(in the rows, 128 means zero)
Here are made-up nodes, facts about them, and rows of numbers that follow some of those facts. Name the node behind each unnamed row.

Some nodes and their rows:
kimus: [ 74 125 119 153 145  86  89  86 184 106 134 135 171 173 105 161  92 134
 164 100 133 105 129 127  75 105 140 106 128 139 145 134 148 226  84 107
 118 160 143 140 166  66 138 108 139]
rezi: [ 79  98 114 140 130 107  86  98 161 103 117 131 159 153 120 157  94 121
 147 128 147 102 135 138  59 124 124 101 152 157 145 118 127 188 108 121
 128 172  92 129 143 116 134 101 151]
stutru: [ 99 115 107 124 145 108  90 115 160  99 105 134 161 162 107 162  84 116
 142 110 150  94 111 143  56 126 127 101 173 148 142 123 124 205 102 124
 128 169  85 124 138 132 138  99 160]
fubaskis: [106 113 108 131 133 115  89 100 164 104 117 128 170 160 112 160  86 118
 145 113 152  91 129 126  90 122 124  91 179 134 149 125 136 226  95 129
 122 175 107 124 144 101 130 101 143]
gepu: [ 95  98 112 130 130 103  94 126 168 112  78 100 164 158  83 146  92 139
 157 124 146 112 172 142 106 125 110 111 133 132 114 128 145 143 108 145
 114  83 156 126 145  94 155  90 167]
sepo: [142 146 134  92 140  94 115 136 162  95  89 146 110  86 111 159  88 140
 119 118 144 112 175 148  82 122 123  99 139 124 112 127 146 172 112 114
 124 164 127 129 145 135 121 104 187]
tetrudris: [118 118 134  96 133  99  97 116 175 108 102 137 127  98 155 151  94 145
 131 129 151 111 158 142  84 119 114  87 141 133 116 117 133 182 122 123
 124 174 108 133 143 136 125 103 172]
lere: [ 78  89 107 112 141 108  89 106 168 105 107 116 154 154 130 142  86 143
 153 111 143 111 178 151 117 122 118 105 150 136 116 122 136 169 137 132
 124 163 111 122 148 111 137 111 152]
skodrinon: [ 90 105 111 111 152 102 113 126 154  87  97 129 118 135  91 154  83 143
 127 105 130 123 212 160 104 127 129 127 120 142 109 127 143 137 125 128
 132 153 115 108 150 119 129 114 165]
pazer: [121 145 125  86 140 101 112 133 166  94 106 142 117  95 116 157  73 131
 108 114 133 114 188 156  83 120 127  90 137 117  88 124 144 177 101 123
 132 174 119 121 136 146 135 116 181]
plaskedim: [ 98 118 144 102 118 105 104 116 164 107 118 139 104  70 135 144  83 137
 126 148 146 115 199 149  87 120 119  87 125 129 106 119 130 180 128 121
 138 156 111 125 140 143 125 113 163]
staguk: [124 118 105 124 114 122  91 104 151  94  90 126 148 158 114 153  94 119
 138 118 154 105 140 135  79 122 119 108 177 141 150 124 153 187 105 124
 114 143 103  97 141 105 131  98 145]
roflor: [126 130 135  97 121  95  97 124 173 105  98 136 119 107 134 152 104 143
 125 123 151 126 161 145  72 120 124  95 119 144 116 123 151 172 116 111
 115 136 119 122 146 125 132 104 174]
gradriki: [108 132 134  94 120 102  96 116 173 108 107 134 131 104 130 147 100 146
 132 122 149 128 165 139  83 113 126  88 128 130 111 122 152 173 109 114
 117 148 120 120 149 124 127 106 162]
sare: [118 125 135  94  99 110  90 130 179 109 114 132 127  80 141 146  98 137
 139 138 155 145 177 151  66 125 123  82 118 144 110 115 149 167 113 113
 127 110 110 110 141 135 145 109 153]
kifak: [103 105 144 103 105 109  96 118 173 122 103 117 141  82 124 135  93 132
 147 165 153 107 163 138  91 120 102  71 135 121 112 115 133 177 111 136
 124  90 140 136 138 132 144  94 167]
grafutru: [151 133 131  96 123 104 102 152 168 121  74 116 147 110  80 150 106 135
 134 127 157 119 151 144  81 126 111  87 135 121 110 128 166 166 103 135
 112  86 146 129 132 133 155  91 180]
gofas: [105 109 130 106 128 105  93 109 181 115 106 132 127 105 166 145 102 143
 133 135 150 112 168 147  94 119 116  89 134 133 112 119 149 187 127 126
 121 157 115 131 140 124 130 110 169]
rovur: [ 84 116 119 108 175  88 103 103 146 117  90 121 129 181  85 133  88 143
 153  90 145  91 147 163  92 114 135 113 143 124 129 133 165 184 164 127
 116 123 105 105 139 154 131 107 158]
zeskar: [114 134 136  99 118 101  96 119 172 108 103 132 125 107 135 149  99 145
 134 122 147 128 160 143  70 118 124  94 127 136 113 120 146 169 123 115
 119 146 121 120 148 130 131 105 168]

Some facts about the nodes:
{baskon brazom brodu brukir brurak buri deparen dero dritol fliflogar fligram flimir flopir flotram gama gistu gruda grustinul guzul kabroklum karam kifak klatu kliropa kliver klupla kudros leplil lidrek lige mifa modrok plaskedim rabrur retris rufom runel sare sekul seturo seval skeflu skimemam steri stina tabok tagur teskor tisto troflis truguver varosor vaze vigras vokamen vubal zekam} bokul a
{bedo beziti bizil bredas drunetro fadruplo fipe gegene gofas goplom gradriki grafutru groklis gubak kegral klade klipu matror mavom mazul mitis mutak nenalol pazer plestul plimak plokis pluklizur rasek replo roflor rogeplil rotem rulok sepo stiklabos suklu tetrudris tino zaplolus zazik zeskar} bokul c
{bepom brenan diri drupli faku fidrobun flogron fona fubaskis gegol gepu grobu grodoske grurom gunon kezol kimus kloplur lere lestoflis lozo mubes nalom nitrebu nogafam peklokik peplok rezi rifotrik rovur semu skodrinon staguk stidre stutru togru traflik trevak vefumu vugikal vustun} bokul b
brazom tive vubal
bredas tive mavom
brenan tive grodoske
deparen tive grustinul
drupli tive kudros
fidrobun tive gama
fliflogar tive grodoske
flimir tive gama
flotram tive grodoske
fubaskis tive tetrudris
gegene tive grodoske
grafutru tive baskon
kimus tive pluklizur
klipu tive brukir
lestoflis tive mavom
lozo tive goplom
mubes tive gama
nenalol tive mavom
nitrebu tive grodoske
pazer tive goplom
peklokik tive brodu
plestul tive goplom
plokis tive mavom
rabrur tive gama
rasek tive gama
replo tive mubes
rifotrik tive grustinul
rovur tive mavom
semu tive mifa
sepo tive gama
staguk tive nogafam
stina tive sare
stutru tive sare
suklu tive gama
teskor tive grodoske
tetrudris tive gama
togru tive brodu
traflik tive diri
vokamen tive rotem
zekam tive grodoske
[baskon brukir buri leplil nalom retris runel staguk] studu kudros
[bedo fligram mitis rabrur skimemam] studu baskon
[bepom brodu kabroklum modrok rulok traflik vigras] studu mavom
[beziti faku grodoske grustinul kezol lestoflis replo rifotrik tisto vefumu] studu steri
[bizil drunetro grafutru karam matror mavom rufom seval suklu zazik zekam] studu troflis
[brazom gegene gegol goplom gunon rovur varosor zeskar] studu zaplolus
[bredas flopir plimak plokis vustun] studu varosor
[brenan] studu pluklizur
[brurak dritol kifak kliver mutak stina tino trevak] studu rufom
[deparen fadruplo fubaskis grurom guzul kimus kloplur rezi stidre stutru] studu buri
[dero drupli gama klipu pazer skodrinon tabok vaze] studu grodoske
[diri] studu gegol
[fidrobun flotram gistu gruda kegral klupla nitrebu stiklabos vugikal] studu lige
[fipe semu seturo] studu gistu
[fliflogar gepu gubak nenalol rasek rogeplil skeflu teskor togru truguver] studu drunetro
[flimir groklis] studu bizil
[flogron lozo plaskedim] studu grustinul
[fona peklokik] studu brukir
[gofas] studu vubal
[gradriki grobu klade mazul plestul roflor tagur] studu nogafam
[klatu lere tetrudris] studu goplom
[kliropa nogafam pluklizur rotem sare vubal] studu peplok
[lidrek sepo] studu faku
[mifa sekul] studu gunon
[mubes vokamen] studu rotem
brazom nebes [nalom]
dritol nebes [varosor matror lestoflis teskor mavom]
fligram nebes [lidrek zazik goplom matror]
flopir nebes [bedo buri bredas]
fubaskis nebes [gruda mazul lige dero togru runel]
gofas nebes [kezol grurom brenan gepu grafutru]
grustinul nebes [bepom fadruplo fona tino lozo vustun roflor]
kifak nebes [deparen vugikal fidrobun flogron mavom suklu]
klade nebes [zekam plestul]
kliver nebes [kezol karam fona]
klupla nebes [rogeplil goplom grobu]
lere nebes [faku klatu tagur dero]
modrok nebes [vugikal kimus]
pazer nebes [gama kudros]
peklokik nebes [mubes mazul flotram flimir gunon brodu kloplur grafutru kimus]
plaskedim nebes [rotem sare bepom lestoflis kloplur]
plimak nebes [gruda fidrobun tagur flimir gunon]
retris nebes [diri nalom]
rezi nebes [rasek brurak fadruplo fona]
rifotrik nebes [plokis karam mavom replo gradriki]
rovur nebes [rabrur fona]
sekul nebes [varosor kudros gegene]
seturo nebes [fidrobun semu rabrur kliropa]
seval nebes [togru]
skimemam nebes [kezol varosor mifa faku fona brodu]
steri nebes [zazik rasek]
stidre nebes [brurak tabok nogafam gubak roflor]
stutru nebes [rulok rasek rufom skodrinon fona lozo sepo]
tetrudris nebes [brurak tino kloplur mavom]
trevak nebes [drunetro gegol gunon]
vaze nebes [rotem zekam drunetro gruda flogron semu replo]
vefumu nebes [rotem rasek zeskar]
zaplolus nebes [plokis buri kliropa dero stina teskor]

Rows to name:
No name comes twice in this set of rows, the named rows included.
[ 98 118 142  75 128  89  82 116 174 139  74 102 143 143 114 112 112 166
 170 117 161 139 132 155  81 106 117  88 105 123 108 124 175 135 163 118
  94  33 137 109 142 149 152  91 157] => mavom
[115 117 108 116 142 106  97 137 165 112  77 102 177 166  63 149  83 129
 152 111 145 115 150 139 103 126 114 106 152 121 113 135 150 157  99 146
 113  79 160 116 148 104 159  90 169] => togru
[146 141 137  93 130 104 105 140 171 113  74 122 154 105  92 153  93 137
 138 140 155 107 148 124  87 116 107  81 142 111 114 125 146 172  99 132
 108  97 159 141 145 124 143  87 183] => suklu
[101  96 115 118 141 100  98 127 160 107  75 107 163 144  71 146  87 139
 159 124 144 121 170 141  94 125 112 116 133 140 119 127 137 139 113 137
 117  94 148 119 151 105 150  90 169] => bepom
[ 81 127 118 102 175  96 119 115 130 102  98 124 116 161  39 141  80 144
 137  77 133 106 188 156  91 114 141 121 121 117 120 136 179 164 152 120
 119 124 114 101 141 148 126 113 155] => lestoflis

Now the same nodes, written a new way:
Known rows:
matror: [141 122 144 185 112 143 140 137 155 120 128  80 132 112  99 124  94 164
 100 197 110 158 108 120 123 125 129 110 138  54 122  82 174]
gunon: [ 73  82 136 133 128 143 116 138  88 154 100 153 128  99 140  67 165  91
  80 104 129 118 100 136 160 124 123 128 114 113 123 210 124]
zaplolus: [111 122 136 101 113 152 144 125 111 144 159 122 134 141 151  84  96 142
 126 122 143 116 137 124 110 107 144 164 110 104  96 115 132]
zeskar: [126 136 137 115  91 150 123 107 113 147 120 130 132 131 149  91  78 146
 133 126 129 133 143 114 134 128 116 175 119  99 105 125 141]
vefumu: [ 90 101 150 104 127 118 105 142  73 125  99 166 129 112 124  99 142  96
  75  69 127  88 111 122 163 168 142 136 160  88 134 222 120]
dero: [110 124 130 104  90 134 149 109 108 158 132 133 138 126 153  93  88 130
 144 121 129 152 128 128 126 108 127 172 103 126 106 127 138]
lere: [ 60  80 142 123 147 138 133 145  81 151 117 150 129 108 129  73 173  97
  81  95 141 103 104 141 144 112 146 122 117 112 119 203 124]
kliropa: [114 128 132 110  89 131 147 113 110 155 129 134 138 126 150 103  89 136
 144 128 129 151 128 125 127 107 128 168 107 121 109 124 141]
nalom: [ 51 128 149 116 131 142 129 113  88 166  90 197 144  75  94  58 154  95
  99  88 165  99 118 136 136 138  92 129 113 115  74 223 125]
tabok: [113 136 133 104  87 131 143 107 106 155 118 141 137 125 149 102  86 136
 147 121 131 151 132 120 130 115 122 175 108 124 109 131 141]
fliflogar: [154 106 150 197 122 110 183  61  84 115 130  79 122  90  94 171 129 140
  98 167 112 163 107 119 202 127 133 105 107  70  95  16 192]
klupla: [116 131 137  98 101 120 152 123 113 142 142 134 141 123 131 113  86 136
 135 116 135 131 127 122 118 125 143 160 126 108 106 117 138]
rulok: [167 121 164 166 136 144 116 112 198  97 121 102 130 112 130 128 115 170
 113 235 120 175 102 126  95 116 137  95 146  62 122 118 183]
flimir: [140 117 113 176 153 113 147 181 178 109 107  88  97  99  96 153  83 135
 142 199 126 153  89 104 145  97 122 104  95  83 139  64 170]
grafutru: [136 125 138 194 116 155 146 133 156 129 135  82 134 121  99 128 111 169
 109 199 115 156 105 118 127 112 131 111 127  54 132  79 173]
fona: [ 48 103 164 115 140 150 113 121  61 154  68 167 127 123 140  91 179 125
 111  91 150 115 137 121 165 101 138 147 121 124 137 239 139]
rifotrik: [ 69  88 134 124 144 141 129 139  81 151 129 164 130 122 134  79 176  95
  86  83 144  93 103 133 152 118 147 127 119 108 131 210 111]
zazik: [145 127 147 179 106 136 134 138 155 115 121  83 132 111  94 132  85 165
  98 190 106 152 109 114 128 139 127 110 149  46 127  87 179]
klipu: [122 138 128 119  96 161 129 102 113 155 134 142 133 138 151  90  90 143
 144 123 136 129 141 117 137 116 117 179 106 106 111 125 135]
traflik: [123  90 159 197 167 137 104 134 176 106 100 136 129  85 107 115 195 117
  70 205 121 153  58 137 129 129 135  52 149  69 148 202 166]

Which node is each row?
No name comes twice in this set of rows, the named rows included.
[ 32  91 140 134 142 153  91 111  95 166  83 148 108 121 100 112 211  91
 100  81 182 106 152 116 142  95 196 140 170 124 157 184 144] => rovur
[102 131 141  94 108 128 161 124 106 150 149 137 142 130 134 106  98 139
 143 119 145 133 134 124 106 101 149 164 113 119 102 120 140] => sekul
[121 139 115 107 136 145 111 144 131 133  94 141  90 125 145 103  68 129
 172 129 156 110 142  97 156 101 100 177  78 120 113 112 133] => sepo
[161 135 133 198 165  94 122 159 100  88  87  69  97  98  79 176  81 139
 130 190 127 119 143  67 190 149 107 127 127  57 119  33 132] => rasek
[132 119 141 178 108 124 155 138 154 127 123  85 140 103  96 140 100 159
 113 194 104 180  97 123 119 115 132 107 133  72 133  87 181] => troflis
[ 68  89 151 128 122 138 117 136  77 152  79 147 132  93 136  69 152 102
  75 106 128 126 111 135 153 129 113 127 124 111 119 219 136] => nogafam
[130 120 137 104  98 167 144  46 114 136 134 144 106 122 146 101  99 146
 126 105 141 116 123 134 175 108 124 159  80  98  90  98 194] => gegene
[113 127 141 107  93 152 127 113 105 149 116 119 134 127 155  82  78 151
 127 136 128 142 145 120 120 117 116 170 111 105  94 129 144] => pluklizur
[118 108 127  96 110 149 145 130 107 145 172 113 131 146 165  79  90 131
 119 118 133 114 132 127 111 105 155 166 106 107  99 106 127] => plimak
[122 134 109 106 133 148 113 144 130 135 107 137  92 126 150  96  68 122
 166 127 152 104 139 101 155 104 105 180  74 117 109 109 128] => replo
[111 141 139  99  89 157 124  98  96 154 115 143 130 140 160  87  83 151
 146 108 137 127 157 111 138 119 118 191 110 114 107 139 143] => fadruplo

Now the same nodes, written a new way:
Named rows:
suklu: [145 150 105 135 132 128 156 129  91 137 126 133  75 159 145 107 167  48
  97  93 131 154 165 148 180 100 127 114 110 123  88 115 128  84]
pazer: [120 131 115 137 161 112 130 161  98 119 105  69 140 140 131 150 174  84
 106 134 215 180 101 110 153  96 155 105 141 182 126 135 183  92]
baskon: [ 78 150 122 149 120 152 148 103 137 114 149 177 160 115 171  90 146 198
 112 159  64 150 130  94  62 107 111 197 170 161 125 128 100 170]
grurom: [ 97 156 164 179 173 124 164  71 122 131 115 125 146 108 136 159 135 117
 111  94 100 122  94 143  87 107 111 137  97 106 172 129 137 144]
deparen: [107 160 118 161 103  83 137  91  81 118  98 122 165 160 110 128 126 153
  61 140  93 139 144 116 130 106 126 160 132 175 144 132 128 163]
rezi: [123 162 193 206 184 115 152  94 111 124  79 153 190  86 166 141 154 153
 125  94 118  85  78 133 114 146 149  89  89 110 147 140 120 136]
kegral: [ 96 165 128 125 151 126 160 121 128 114 133 105 125 143 150 135 154 102
 144 133 164 151  99 163 135  91 135 119 107 119 130 114 138 117]
seturo: [133 167 158 124  83 112 156 116 111  87 157 126 180 132 129 133 125 137
 128 139 155 154 130 111 114  78 174 109 134 154 122 101 134 151]
vubal: [108 126 111 102 109 181 147 148 162 127 173 168 136 113 176  88 147 175
 139 153 110 172 136  95  62 105 162 178 183 186 120 119 122 140]
flimir: [169 156 120 126  74 117 156 122  82 135 147 140 118 165 121  94 136  84
  81 109 111 154 189 126 157  97 172 128 133 172 113 110 127 125]
kezol: [135 135 159 130 167 171 157 111 131 140 127  78 146 105 155 165 127  85
 153  81 161 161  86 131 106  94 189  92 116 143 174 124 174 127]
gofas: [102 161 138 134 152 145 156 113 118  98 124 100 143 125 163 131 157 113
 148 116 174 156  96 127 128  84 134  99 117 123 115 121 133 117]
brenan: [101  94 149 141 151 145 110  92 125 183 100 121 119 130 122 163 130  82
  84 105 115 149 122 112 143 124 155  97 129 123 156 116 182  95]
truguver: [156 143 127 111  69 104 174 124 127 107 131 160 118 159 131 109  97 116
 147 107 135 156 160 165 111  84 159 110 118 140 112  99 117 156]
sare: [125 150 130 118 103 102 161 125 131 115 140 131 151 148 128 120 125 142
 134 146 138 160 133 143 103  96 173 139 134 169 151 116 131 162]
mifa: [126 156 129 112  96 124 158 111 121 117 129 121 156 146 135 122 117 140
 137 132 137 158 127 141 107  87 175 130 133 163 149 113 132 171]
plimak: [ 95 167 159 140 145 118 159 127 124  75 169 106 149 114 135 149 158 103
 125 139 178 154 102 108 131  70 133 108 119 113 104  98 137  94]
grobu: [121 137 159 150 174 134 162 117 143 141 139 125 128 111 139 153 139  93
 136  98 139 140 106 149  92 109 153 122 107 124 168 125 165 115]
peklokik: [121 135 159 193 164 103 135 109  94 118 124 113 150 109 119 170 139  96
  59  86 123 131 116  86 114 111 111 114 121 143 134 128 162  96]
nitrebu: [103  99 152 147 148 133 110  93 120 178 101 121 117 129 112 169 126  77
  84 106 118 146 117 112 149 131 155  95 122 117 160 115 185  98]

Which node is each row?
No name comes twice in this set of rows, the named rows included.
[153 120 145 142 143 125 172 116 143 132 123 145  88 120 142 149 102  74
 142  56 135 143 132 160  94 103 136  97  91 104 131 108 139 113] => gepu
[ 88 119 102 114 100 205 142 173 163  89 182 179  74 152 192  92 121 135
 136  60 146 119 154 136  76 105 110 135 122 117  24  94 110  39] => mavom
[110 149 168 211 162 101 140  87  82 125 125 119 160 110 115 167 146  94
  43  95 110 119 118  86 118 117  96 129 119 129 137 131 157 103] => fubaskis
[129 143 178 158 160 143 163 109 130 113 155 121 154  94 143 167 134  91
 123  88 153 143 102 111  94  92 145  96 122 117 143 112 162 108] => lere
[106 120 132 110  79 115 114  96 109 157 108 127 146 171 102 129 117 119
  90 157 120 163 149 110 163 108 178 116 150 153 143 106 159 139] => flotram
[115 126 163 146 166 144 162 116 128 147 124 138 133 113 141 147 149  84
 135  87 161 151 106 153  71 108 131 122 128 119 170 130 175 133] => diri
[123 172 151 147  89 134 155  76  86  84  98 125 210 126 160 114 123 165
 133 107 130 148 112 100 118  85 157 100 134 154 122 126 110 187] => skimemam
[ 80  77 169  85 171 227 106 134 199 197 180 129 122  86 158 153 158 101
 156 158 143 188  90  91 100 125 222 112 175 136 175 101 206  80] => grodoske
[100 161 173 188 177 108 165  84 124 126 129 130 151 103 130 162 135 118
 103 104 103 111  98 137  89 115 115 130  91 100 164 125 139 126] => kloplur
[131 138 113 124  96 109 131 130 104 130 115 113 146 165 117 121 128 129
  90 133 127 158 149 126 130 108 171 138 144 187 143 125 148 140] => vokamen

